Below are the code and all the weights of a small trained network. Each question names an input and a target symbol and asks about switching units off, where a switched-off unit gives its printed mean instead of its output.

import numpy as np


def w(rows, s, z=0):
    codes = np.array(rows[::2]) - 128.0
    scale = np.full(codes.shape[1], s)
    scale[-1] = z or s
    return codes * scale


def norm(h):
    return h / np.sqrt((h * h).mean(-1, keepdims=True) + 1e-5)


def f(y):
    return np.maximum(y, 0)


def softmax(a):
    e = np.exp(a - a.max(-1, keepdims=True))
    return e / e.sum(-1, keepdims=True)


def log_softmax(a):
    a = a - a.max(-1, keepdims=True)
    return a - np.log(np.exp(a).sum(-1, keepdims=True))


def net(x, mask):
    ids = ['αβδεζηθλξπτφψω'.index(c) for c in x.split()]
    T = len(ids)
    res = E[ids] + P[:T]
    u = 0
    for l in range(2):
        q, k, v = (norm(res) @ M[l].T for M in (Q, K, V))
        z = softmax(np.where(np.tri(T) > 0, q @ k.T / 3**0.5, -1e9)) @ v
        res = res + np.where(mask[u], z, O[l][:, -1]) @ O[l][:, :-1]
        u += 1
        y = f(norm(res) @ A[l][:, :-1].T + A[l][:, -1])
        res = res + np.where(mask[u : u + 4], y, B[l][:, -1]) @ B[l][:, :-1]
        u += 4
    return log_softmax(norm(res)[-1] @ U[:, :-1].T + U[:, -1])


Q, K, V, O, A, B = {}, {}, {}, {}, {}, {}
E = w([
[61,81,16,167,178,148,185,122],'α',
[150,141,136,97,46,56,178,164],'β',
[157,63,133,127,56,85,145,119],'δ',
[107,108,97,107,170,118,85,112],'ε',
[155,165,144,80,86,77,129,168],'ζ',
[120,139,112,116,167,109,102,119],'η',
[142,84,117,130,170,149,143,137],'θ',
[93,93,91,131,128,147,90,91],'λ',
[77,122,126,155,130,192,172,123],'ξ',
[86,193,110,98,141,120,117,130],'π',
[87,139,125,120,90,143,134,107],'τ',
[153,102,62,97,116,5,67,154],'φ',
[127,120,110,109,189,134,127,132],'ψ',
[102,123,90,137,143,120,158,137],'ω',
],0.028)
P = w([
[171,176,130,224,110,166,80,208],'0',
[156,190,27,140,99,164,192,86],'1',
[138,172,121,194,170,106,152,91],'2',
[27,65,95,91,148,144,162,208],'3',
[191,154,11,84,97,127,178,74],'4',
[124,155,159,166,160,105,159,83],'5',
[42,35,132,68,133,122,147,231],'6',
[188,130,23,80,111,111,173,95],'7',
[113,131,197,124,170,82,159,61],'8',
[72,24,142,67,127,96,114,255],'9',
[203,116,41,71,125,105,143,113],'10',
],0.017)
Q[0] = w([
[107,96,213,255,146,119,121,159],'L0H1',
[241,127,67,75,114,135,165,30],'L0H1',
[80,41,121,58,80,149,104,250],'L0H1',
],0.038)
K[0] = w([
[64,146,103,207,200,237,161,53],'L0H1',
[197,32,164,35,117,18,168,97],'L0H1',
[246,178,71,215,68,211,38,251],'L0H1',
],0.027)
V[0] = w([
[45,197,99,88,68,76,52,118],'L0H1',
[153,112,129,159,65,60,212,175],'L0H1',
[149,252,165,53,207,143,157,194],'L0H1',
],0.033)
O[0] = w([
[96,171,132,251,210,130,73,95,204],'L0H1',
[172,59,177,175,167,117,210,89,247],'L0H1',
[136,241,165,64,225,124,142,138,111],'L0H1',
],0.02,0.016)
A[0] = w([
[132,214,186,162,4,190,150,67,142],'L0N1',
[126,100,35,96,139,179,111,99,237],'L0N2',
[105,96,140,74,140,63,221,91,40],'L0N3',
[142,188,123,71,174,89,144,76,2],'L0N4',
],0.038,0.0031)
B[0] = w([
[5,153,227,72,193,104,110,37,137],'L0N1',
[87,156,79,74,168,154,160,138,161],'L0N2',
[119,198,70,222,3,107,111,241,255],'L0N3',
[222,25,138,137,91,224,132,169,198],'L0N4',
],0.021,0.024)
Q[1] = w([
[204,166,20,94,64,181,223,6],'L1H1',
[116,100,4,152,140,122,77,50],'L1H1',
[249,92,110,176,102,137,178,63],'L1H1',
],0.031)
K[1] = w([
[74,1,57,71,100,122,251,161],'L1H1',
[62,45,75,154,149,144,106,105],'L1H1',
[165,48,79,166,200,78,191,158],'L1H1',
],0.034)
V[1] = w([
[66,131,30,113,180,163,252,141],'L1H1',
[177,50,32,127,201,28,53,165],'L1H1',
[104,78,116,109,131,154,160,138],'L1H1',
],0.037)
O[1] = w([
[72,125,74,149,227,212,206,157,151],'L1H1',
[245,93,4,186,205,100,72,181,254],'L1H1',
[118,85,140,112,165,153,152,135,89],'L1H1',
],0.021,0.0051)
A[1] = w([
[104,80,178,197,88,1,179,27,141],'L1N1',
[38,54,125,167,55,79,70,102,81],'L1N2',
[214,135,97,78,85,168,15,54,2],'L1N3',
[31,87,61,14,75,33,212,106,87],'L1N4',
],0.03,0.0077)
B[1] = w([
[81,101,164,58,197,38,123,220,250],'L1N1',
[137,120,134,150,40,184,105,30,222],'L1N2',
[42,65,160,206,151,141,157,185,177],'L1N3',
[220,153,122,173,216,85,97,6,178],'L1N4',
],0.026,0.019)
U = w([
[89,106,57,183,197,195,218,119,119],'α',
[108,158,161,119,174,51,230,208,79],'β',
[166,5,155,127,85,149,170,97,111],'δ',
[55,209,37,88,172,126,66,175,130],'ε',
[239,138,226,186,152,188,159,96,88],'ζ',
[65,72,182,192,141,245,66,206,2],'η',
[204,180,80,67,137,87,161,84,194],'θ',
[121,111,95,153,112,224,52,45,141],'λ',
[93,186,148,150,139,146,195,49,164],'ξ',
[150,254,170,153,182,154,43,142,122],'π',
[59,133,179,98,129,102,53,107,189],'τ',
[211,109,69,137,195,76,10,160,151],'φ',
[176,114,120,10,129,175,95,181,236],'ψ',
[128,207,91,198,39,146,106,178,115],'ω',
],0.0077,0.0053)

Each question gives the input, a string of symbols that net reads in full, and the target symbol t.
The units are the heads (3 rows each of Q, K, V and O) and the neurons (one row each of A and B). Each row of codes is followed by its name. A weight is (code - 128) times the scale printed after its matrix; where a second scale follows, it is the last column's (O, A, B and U).
mask holds one flag per unit, layer by layer, with each layer's heads first. A switched-off unit (its flag False) gives its mean, the last column of its rows in O or B, instead of its output. The means were averaged over made-up inputs and are rounded, as every weight is.
A unit's drop is (log p(t) with every unit on - log p(t) with that unit switched off) / (log p(t) with every unit on - log p(t) with every unit switched off).
The circuit of an input: a set's keep is (log p(t) with only the set's units on - log p(t) with every unit switched off) / (log p(t) with every unit on - log p(t) with every unit switched off). Starting from all 10 units, units are removed one at a time, each time the one whose removal leaves the highest keep (on an exact tie, the one counted first), for as long as the keep stays at least 0.8.
circuit, biggest first: the units of the circuit, biggest drop first
top k neurons: the k neurons with the biggest drops, biggest first
k most important neurons of layer l: the k neurons of layer l with the biggest drops, biggest first
input ζ ω ω τ φ ψ φ, target ζ: circuit, biggest first : [L0H1; L0N4]
input φ ε ξ ω, target φ: circuit, biggest first : [L1H1]
input α ε ω η ω, target α: top 4 neurons : [L0N2; L0N4; L0N3; L1N1]
input β π ω η π λ, target λ: circuit, biggest first : [L0H1; L1N2; L0N3]
input ψ ζ ω β ψ δ λ δ β ω ω, target β: circuit, biggest first : [L0H1; L1N1]
input τ ω φ ψ η η ω β ω ζ ω, target ζ: 2 most important neurons of layer 1 : [L1N1; L1N3]
input φ β ω η θ ω τ π, target β: circuit, biggest first : [L0H1; L1N1; L0N4]
input ω ω φ ω τ ω ω α ω θ, target ω: circuit, biggest first : [L0N3; L0H1]
input η φ β τ θ λ τ ψ φ θ, target η: 2 most important neurons of layer 0 : [L0N4; L0N3]
input η θ φ ψ δ ε ω ω τ ζ, target η: 2 most important neurons of layer 0 : [L0N4; L0N3]
input ζ ξ λ ε, target ζ: top 2 neurons : [L0N4; L1N1]
input θ ω φ δ ξ, target δ: 2 most important neurons of layer 1 : [L1N2; L1N1]
input ω θ α β φ η, target η: 2 most important neurons of layer 0 : [L0N4; L0N3]
input ω ψ α, target α: circuit, biggest first : [L1H1]
input ξ λ φ ω λ π ψ ω ω ω, target ξ: top 2 neurons : [L1N4; L0N1]
input φ ζ φ ω φ π β η φ ψ, target φ: top 2 neurons : [L0N3; L0N4]
input τ φ θ ω β α, target α: 2 most important neurons of layer 0 : [L0N2; L0N4]
input ω ω ω α ε β ω ω δ, target δ: top 2 neurons : [L0N3; L1N2]
input τ α θ τ, target τ: top 3 neurons : [L1N1; L0N3; L1N2]
input ψ α ω ω, target ψ: top neuron : [L0N4]
input ζ λ δ ψ τ ω λ ω φ η, target ζ: top 2 neurons : [L0N4; L1N1]
input φ ω λ ψ φ φ π, target φ: 2 most important neurons of layer 0 : [L0N3; L0N4]
input ε φ ω λ φ η, target η: top 4 neurons : [L0N4; L1N3; L0N3; L1N1]
input λ ζ ω β τ τ τ τ ψ α, target λ: 3 most important neurons of layer 0 : [L0N1; L0N2; L0N3]
input φ τ φ ω φ λ τ, target φ: 2 most important neurons of layer 0 : [L0N3; L0N4]
input ω ψ β φ π θ β α ω τ, target ω: 2 most important neurons of layer 0 : [L0N3; L0N4]
input ω τ τ δ ω, target δ: circuit, biggest first : [L0H1]
input φ β τ ω θ ω λ, target φ: 3 most important neurons of layer 0 : [L0N3; L0N4; L0N1]
input φ ψ ψ φ δ ψ ω τ ω β, target φ: 2 most important neurons of layer 0 : [L0N3; L0N4]
